[ 41  27   1  26 -37 -17  26 -90 -24  -9 -13  59  -7 -25  44   9 -13  75
 -46 -59  27 -14  45 -60 -55 -10 -18 -24 -27 -18 -38 -35 -13] | L
[ 56   3  -9  11  48  31  60  -7  15  -9  24  18  38 -16  -8 -10 -28  46
  19  -9  16  13   0   9  27  10  -8 -36 -20  -7   9 -23  -2] | V
[ 95  17 -71 -21 -15  11  23  27 -16  -2  44  25   9   1  41 -21   2   5
 -73 -26 -43  47 -28   2 -20  41  14   6  -1  57  30  15  22] | L
[ 47  24 -19   3  19  29  57  -8   8  -1  12  12  24 -23   8   0 -13  44
  36 -22  19   8 -16  22  13   3 -25 -29 -17  -3  17  -6   0] | L
[ 34 -24   0   5   7  25  18   6   0 -10   2 -12   8  48  21   3 -35  20
   1   1   7  -3 -24  15  35  -2 -26 -14  -8 -17   9 -42  20] | D
[ 59  12 -38   8  15  51  60  -9  10  -1  23  10  43  -6  12  -6 -27  44
  20 -14  17   4   0  13  15   3 -30 -39  -6  -4  13 -16  21] | L
[ 46 -21 -18  -2  20  30  11  11 -13  -5  -5 -15   8  42  14   1 -27  32
  15   7  17  -5 -25  18  22  16 -24   3  -3 -44  19 -26  39] | X
[ 59 -69 -56 -15  14  29 -42  12 -37 -16  24   1  35  49  34 -29   7  55
 -86  28  43  54 -12 -22   0  75 -60  46  22  29   6 -16  46] | F
[ 64  -9   3  30 -22   2  36  -6 -17  15 -39 -19 -39 -15  49  -9 -56  64
 -52  29 -28  23  27 -11 -31  69 -16 -70  24 -40  -7 -52  15] | Z
[ 65  -4 -50   3   2 -19  -6 114  36  -2 -65 -38  31 -28  58 -24  44  -1
 -30   6  -1   1  -4 -37  -9  58 -43 -15  30  28  36  13  52] | Q
[ 39 -18 -17   2  22  21  11  10  -4  -3  -1  -6  10  28  13   0 -25  32
  17  -4  18   1 -16  16  24   2  -7 -11  -5 -43  19 -23  34] | X
[ 37 -33   6   5  11  27  10  -9   3 -11  -5 -18   5  59  22   3 -41  44
   4   5  27  -3 -34  13  30   3 -42 -20 -10 -33  15 -57  25] | D
[ 57 -57 -48  59 -38  69  67  18  -6 -30  42 -45  30 -43   0 -21 -38  36
  24   4  11  53 106   2 -48 -33  39   1  47 -15  28  31  69] | R
[ 26  34 -98  14 -52   7   5 -31 -33 -18   8   7  13  -1  43 -11  10  28
 -93   6 -30  -6  82 -77 -55  -9  -7  29 -14  21 -60  13  47] | R
[ 40 -17   1  -2  23  45   1  18   7  -5   6 -16   2  53  16  -3 -23  19
   0  -2   9  -4 -29   8  31  11 -33  -6  -1 -34  14 -40  44] | M
[ 25   5 -29   1  -1  39  40  -9   8  -6  23  -8  33   3   0 -21 -29  70
  27  -1  46  13 -13   0  -4  -7 -20 -40 -25 -31  23 -17   0] | R
[ 48   9 -23   3  47  52  36   7  16 -17  40   9  32 -15  -5 -16 -12  49
  37 -22  34  19 -14   4   7 -10 -26 -15 -21  14  18 -22  50] | M
[ 37 -29  -1  -8  21  46   8  -2   9  -8  15 -19  29  59   2 -10 -39  21
   6   4  19 -18 -25  11  28   7 -43 -29  15 -22  19 -47  11] | P
[ 58  13 -18   2  12  40  54 -13  13  -7  28  20  30 -22   8 -18 -10  46
  33 -27  25   9 -22  20   3  -9 -30 -33 -18   6  21  -3  20] | L
[ 36   9 -15 -13  34  39  43   8  11 -11  39 -10  27   0  14 -11 -16  46
  54 -19  26  13 -14  20  -3  -8 -18 -47 -12  -6  36 -15  29] | J
[ 47 -16  -7   1   1  36  20   2   9   1  -7 -18  13  42  12  -4 -33  14
   6  -3   9 -12 -39  26  21  10 -47 -13  12 -35  22 -23  10] | L
[ 48  25 -27 -21  32  17  60   0  36  -4  40  32  45 -16   8 -18 -10  46
  28 -22  38   4 -18  14   3  -9   8 -43  -9  13  31 -16  28] | Q
[ 35 -29  -1   7  -2  30  20  -1   4  -8  -4 -10   5  53  20   4 -30  26
   1   0  14 -10 -20   9  26  -5 -33 -16  -8 -23  11 -43  25] | D
[ 43  39 -21 -43  39  -7   9  56  29 -38  88  -9  35  44  14 -26  22   1
   2 -17  44  34 -79  -6 -79  32  62  18  18  47  85  31  -2] | Q
[ 20   0 -13   5  -3  26  37 -12   5 -12  22  -3  30 -18   1 -19 -39  70
  33 -19  36  20   0   8  14 -14  -8 -28 -27 -33  10 -13  -2] | R
[ 56  21 -27   8  25  34  58  -6  13  -4  21  12  26 -15  12  -4 -24  37
  29 -24   7  16 -10  24  18  -6  -8 -29 -11  -3  11  -2  10] | L
[ 32 -16  -7  -4  17  37  -2   0   6  -5   9 -36  11  56  17  -3 -39  22
  12  -4  13 -16 -33  19   5   6 -49 -33   8 -41  20 -44  44] | J
[ 53  26 -20  -3  11  46  62 -21  14 -10  36  15  46  -6  10  -3 -29  50
  41 -13  22 -10  -7  11   8  -8 -26 -48 -13  -8  17 -21  20] | L
[ 45  24 -16 -10  14  32  57  -8   6  -8  36  25  38 -28  17  -2 -18  33
  39 -15  -2   7   7  27  31 -16 -18 -28 -14  12   9  -3  18] | L
[ 32 -25  -5  -7  17  44  12 -19  13   6   6 -17   8  57  -4  -1 -31  25
   3  -4  23 -22 -34  23  23   5 -47 -34   7 -35  19 -55  11] | P
[ 41  -6 -13 -22  16  13  23  11  25   6  -6  -6  23  48  32   0 -23  21
  -5   1  21 -23 -23  17  25  17 -29 -30  15 -36  21 -43  34] | Q
[  76  -20   -5   25   -8   31   22   -6  -29  -19   18    2   39   42
   -5   -8  -30   44  -36  -17   77   -7   23  -44  -64   30  -56  -56
   17   16   29 -108   30] | P
[ 38  14  -8   6  31  48  52   9   7 -12  40  12  27 -24   8  -4 -17  36
  38 -24  13  13  18   7  19 -12 -13 -30 -17   3   7 -21  45] | M
[ 45   5 -15  15  51  33  60 -13  28 -12  34  20  37 -17 -23  -9 -27  35
  26 -14  15  16   5  14  21  -9   9 -24 -18  -2   9 -13   4] | V
[ 46 -16 -18  -4  26  43  10 -18   9  -1   9 -10  16  58  -1  -1 -33  30
  -3   2  18 -20 -25  17  29   3 -43 -33   2 -22   9 -63  35] | P
[ 75 -17  -3  -1  24   4 -13  52 -14 -27 -20 -16  30 -40   0 -25   2  72
  15  36  35  27 -39  -5  18  69 -71  -9  -3  23  32 -37  62] | F
[ 46   7  -2   2  46  23  52 -23  20  -9  40  33  42 -19 -19  -4 -41  48
  23 -11  13  11   4  13  41  -3   9 -44 -27  -8   9 -35   0] | V
[ 34  13 -38   9  -4  40  49 -10   9  -2  26   6  33 -13  -3  -7 -31  71
  20 -23  41  21   3   6   9  -3  -2 -38 -33 -24  15 -25  17] | R
[ 35  -4 -10  12  30  24  52 -10   2 -18  17  -8  23  -2  13  -5 -30  58
  45 -10  33   6 -16   8  11 -19 -20 -35 -22 -11  18 -21   1] | D
[ 34  11 -11 -12  29  30  58   4  28  -2  23  17  26   7  15  -9 -26  57
  33 -13  37  24 -10  18   1   9  -2 -36 -17  -2  21 -27   8] | Z
[ 16 -64 -47 -37  16  45   4   9  16 -13  30 -14  32   1 -50 -48  -8  50
  30  59  21  37   2  -8  -7  -3  -4   7  33  46  78   4   0] | P
[ 60 -10 -25 -25  25  45  35  55 -12 -40  36   2  52  -3   9 -21 -16  39
  29  16   4  30  28 -31   1  13 -15  28   7  46  42 -12  34] | M
[ 40  23 -67   1 -12 -28  -8 -50   0  27  21  31 -14  17   1   7   6  84
 -80 -35  73  25 -18 -33 -79  49  27 -67 -35   0  32 -76  28] | Z
[ 47  -4 -18   6  24  37  55  -3   6 -18  24   5  26   8  16  -7 -20  67
  29 -15  41  16 -17   5  14  -3 -21 -30 -30   4  21 -30  18] | D
[ 45 -22  17   7  25  24  17  14  27 -10   2  -1  21  29  -2  -2 -32  11
  -2  -3  -1  -2 -11  11  40  17 -11 -17  -1 -28  12 -34  13] | V
[ 24 -16 -24  -4 -13  33   0  -2  11  -4   4 -24  26  49  12  -2 -43  49
  -1   5  28   1 -15   4  24   3 -27 -19  -9 -52  18 -42  27] | R
[ 34 -34 -11   8  11  29  16  -3   7  -5  -2 -19   4  59  22   8 -29  26
   0  -5  25  -2 -25  16  21  -7 -33 -14  -6 -29  18 -46  25] | D
[ 31 -27   0   3  11  21  11   4   6  -9  -3 -18   3  48  24   5 -30  26
   2  -3  17   1 -31  17  28   0 -38 -11  -8 -20  17 -43  20] | D
[ 27   6 -42   0  -1  34  37 -11   8 -10  37  -1  39  -3  -7 -19 -38  73
  21 -10  39  23   1   2   7 -10   5 -33 -26 -23  22 -20  14] | R
[ 32 -16  -4   5  16  17   5   0 -11  -2  -8 -10   6  31   7   9 -44  34
  15   4   9 -10 -13  17  37  11 -12 -13  -4 -56   9 -38  36] | X
[ 26  25 -45   7  53  -1 -14 -36 -42   9  -7  31   0  10  30  44  11  69
 -20  26  41  30  52   2  28  17 -16  -4 -25  -1 -29 -74  73] | X
[ 46 -41 -50   8 -20  20  22  60 -13 -26  34 -13  48 -17  24 -17 -30  54
  -9  -3  10  78  74 -25  12  16  68   7  17   8  40  18  16] | R
[ 37  10 -28  -3  35  42  42 -14   9  -8  32 -13  32  14  14  -2 -32  59
  38 -25  37   0  -8  10  -5  -2 -30 -56 -15 -26  23 -38  31] | J
[ 27  17 -26  -1   8  28  42  -7   7 -17  38   1  40  -7   2 -13 -34  57
  35 -10  35  22   0   2  -3 -28   4 -26 -24 -15  20 -14   4] | R
[ 51  23 -23 -11  25  25  63  -4  29  -2  32  29  50 -29   2 -11 -29  63
  29 -11  34  -1   3  12  20   8   2 -60  -5   3  21 -35  40] | Q
[ 43   7 -36  -4  41  27  53   4  -6  -8  28  17  30 -13   2 -10 -11  57
  51 -14  37  17  -4  17  14 -13   7 -24 -27 -11  28 -10  27] | X
[ 32 -10   3   0  32  45   1   6  11  -9   8 -13   8  45  10   1 -30  23
  12   1  11  -5 -19   8  31  -1 -33  -7   0 -32   5 -44  50] | M
[ 30 -32   1   8  10  30  25  -2   8 -11   0 -17   5  48  15   2 -31  27
  15  -4  25  -1 -27  16  19 -13 -33 -11  -7 -24  17 -38  17] | D
[ 44  39 -52  24  40   3  51 -16 -16  -6   4 -21  10  42 -10  21 -15 -27
 -11  43  26 -25  38  -1 -77 -42   4 -10  45   2   2 -44  50] | Q
[ 28 -14 -17  -1 -11  34  11  -8  11  -2   0 -21  17  47   3  -1 -45  53
   7   0  38   2 -27   9  11   2 -30 -17 -13 -55  24 -48  14] | R
[ 22  22  -6 -20  27  24  39  -9  10  -7  32   7  18 -15   4 -10 -15  44
  50 -28  22   6 -26  17  -7 -10 -29 -41 -25   1  29 -22  10] | J
[ 40 -24  -4  -3  16  51  14  -3  16  -3   6 -17  13  52  -1  -6 -28  14
   4   1  13 -19 -29  16  16   2 -46 -23  14 -17  18 -45  21] | P
[ 27  -7  -8   9  19  24  57  -2   9 -15  33   7  27 -17   9   0 -30  51
  40 -34  27  21   3  13  25 -16   6 -29 -24   1  21 -16   2] | D
[ 54 -28  -7   9  34  34  14   3  24   0   6  -6  21  45  -6  -4 -30  18
 -15   6   9  -3 -27  17  38  23 -16 -26  -2 -35  15 -38  22] | V
[ 16 -17  10  24 -36 -30  29  54  16 -19  16  65   9 -69  17 -22   7   1
 -71 -70   2  92 109 -61 -46  14  61  -5  20  77   2 -12   8] | F
[ 80  23 -41 -23  -1  -8  59  37  25 -13   9  40  52 -29  51 -17  26  35
 -16 -16  38  15  31 -57 -83   3 -17 -47  14  63  61 -32  25] | Q
[ 37  -8  -9 -16  11  13  23   7  26   6  -8  -3  21  35  17  -5 -26  21
  -1   6  17 -26 -19  19  32  10 -21 -33  14 -35  15 -40  37] | Q
[ 61  -2 -16  13  48  34  54  -1  27  -8  25  13  42 -19  -8 -15 -27  56
  23 -11  18  13  -7  11  36  16  -3 -51 -24 -14  15 -20  15] | V
[ 37 -24  -4  13   7  26  19   7  -1 -10  -6 -20  -1  46  28   6 -24  19
  -4  -5  11   1 -22  17  21   2 -37  -8  -6 -19   7 -39  28] | D
[ 34 -15 -15   5  17  31  52  -3  13 -14  24   4  23  -9  10 -11 -15  57
  38 -18  38  19  -9  10  11 -15 -23 -30 -25   7  27 -22  17] | D
